Here is a tiny trained network, its code and every weight. The questions are about switching its units off for an input and a class, where a switched-off unit gives its printed mean instead of its output.

import numpy as np


def w(rows, s, z=0):
    codes = np.array(rows[::2]) - 128.0
    scale = np.full(codes.shape[1], s)
    scale[-1] = z or s
    return codes * scale


def f(y):
    return np.maximum(y, 0)


def log_softmax(a):
    a = a - a.max(-1, keepdims=True)
    return a - np.log(np.exp(a).sum(-1, keepdims=True))


def net(x, mask):
    res = np.array(x, float).reshape(1, 7) / 4 @ E
    y = f(res @ A[0][:, :-1].T + A[0][:, -1])
    res = res + np.where(mask, y, B[0][:, -1]) @ B[0][:, :-1]
    return log_softmax(res[-1] @ U[:, :-1].T + U[:, -1])


A, B = {}, {}
E = w([
[201,131,34],'x0',
[127,128,128],'x1',
[58,130,21],'x2',
[121,2,121],'x3',
[127,128,127],'x4',
[128,128,126],'x5',
[129,127,128],'x6',
],0.014)
A[0] = w([
[193,128,132,153],'N0',
[233,104,9,158],'N1',
[214,162,24,174],'N2',
[70,43,117,175],'N3',
[188,139,129,102],'N4',
[201,91,182,129],'N5',
[84,94,165,96],'N6',
[81,159,95,113],'N7',
[212,68,191,137],'N8',
[100,248,131,254],'N9',
[102,196,131,203],'N10',
[159,60,126,66],'N11',
[184,190,106,145],'N12',
[178,150,127,80],'N13',
[140,44,122,169],'N14',
[80,69,89,71],'N15',
[179,70,74,150],'N16',
[174,122,176,76],'N17',
[205,167,199,168],'N18',
[195,89,62,131],'N19',
[187,166,197,214],'N20',
],0.014,0.0082)
B[0] = w([
[168,122,171,166],'N0',
[150,137,249,251],'N1',
[200,19,193,246],'N2',
[109,67,72,219],'N3',
[145,104,222,154],'N4',
[115,160,229,190],'N5',
[115,93,73,170],'N6',
[136,208,81,177],'N7',
[68,164,255,206],'N8',
[214,244,101,255],'N9',
[170,196,111,202],'N10',
[91,172,140,165],'N11',
[201,85,124,191],'N12',
[179,98,166,148],'N13',
[27,102,149,201],'N14',
[115,112,79,181],'N15',
[43,172,152,195],'N16',
[48,149,135,162],'N17',
[195,73,144,208],'N18',
[97,206,227,197],'N19',
[215,73,99,213],'N20',
],0.0093,0.017)
U = w([
[194,181,156,244],'0',
[80,12,166,205],'1',
[127,235,15,86],'2',
[41,48,15,114],'3',
[248,17,123,54],'4',
[82,171,199,1],'5',
],0.011,0.01)

Each question gives the input, the list of numbers given to net, and the class t.
The units are the neurons (one row each of A and B). Each row of codes is followed by its name. A weight is (code - 128) times the scale printed after its matrix; where a second scale follows, it is the last column's (A, B and U).
mask holds one flag per neuron, in row order. A switched-off neuron (its flag False) gives its mean, the last column of its row in B, instead of its output. The means were averaged over made-up inputs and are rounded, as every weight is.
A unit's drop is (log p(t) with every unit on - log p(t) with that unit switched off) / (log p(t) with every unit on - log p(t) with every unit switched off).
The circuit of an input: a set's keep is (log p(t) with only the set's units on - log p(t) with every unit switched off) / (log p(t) with every unit on - log p(t) with every unit switched off). Starting from the 12 units with the biggest drops (on a tie, the unit counted first), units are removed one at a time, each time the one whose removal leaves the highest keep (on an exact tie, the one counted first), for as long as the keep stays at least 0.8.
units of the circuit, in order: the units of the circuit, biggest drop first
unit that matters most: the unit with the biggest drop
k most important neurons: the k neurons with the biggest drops, biggest first
drop when u is switched off: that unit's drop, to one decimal
input [7,8,8,2,7,-1,5], class 1: unit that matters most -> N2
input [-2,5,-7,3,5,-3,1], class 1: 2 most important neurons -> [N9, N20]
input [1,7,-7,-2,-2,1,5], class 4: 3 most important neurons -> [N20, N18, N19]
input [-3,3,1,3,-2,-8,-1], class 3: 2 most important neurons -> [N1, N2]
input [-2,-5,2,-6,8,-4,-5], class 2: 2 most important neurons -> [N1, N2]
input [6,1,0,-3,3,7,5], class 4: 3 most important neurons -> [N2, N12, N8]
input [1,2,-7,-4,2,-4,4], class 4: 2 most important neurons -> [N20, N18]
input [4,-7,-8,0,-5,-1,4], class 4: 2 most important neurons -> [N20, N18]
input [6,7,1,2,-1,0,0], class 1: 2 most important neurons -> [N9, N2]
input [5,6,-7,1,6,-8,7], class 5: 2 most important neurons -> [N8, N5]
input [3,-5,5,1,0,8,-4], class 1: 3 most important neurons -> [N9, N2, N10]
input [3,-3,1,8,-3,-7,1], class 1: 2 most important neurons -> [N9, N3]
input [4,8,0,8,5,3,-7], class 5: 2 most important neurons -> [N19, N16]
input [6,-7,-1,-1,2,-8,-6], class 4: units of the circuit, in order -> [N2]
input [8,3,5,7,3,-7,7], class 1: 3 most important neurons -> [N2, N9, N3]
input [0,4,-8,4,6,3,1], class 1: drop when N7 is switched off -> 0.2
input [1,-1,-7,5,-6,-6,-7], class 5: drop when N5 is switched off -> 0.3
input [7,0,-6,-8,1,-4,-3], class 4: drop when N7 is switched off -> 0.0
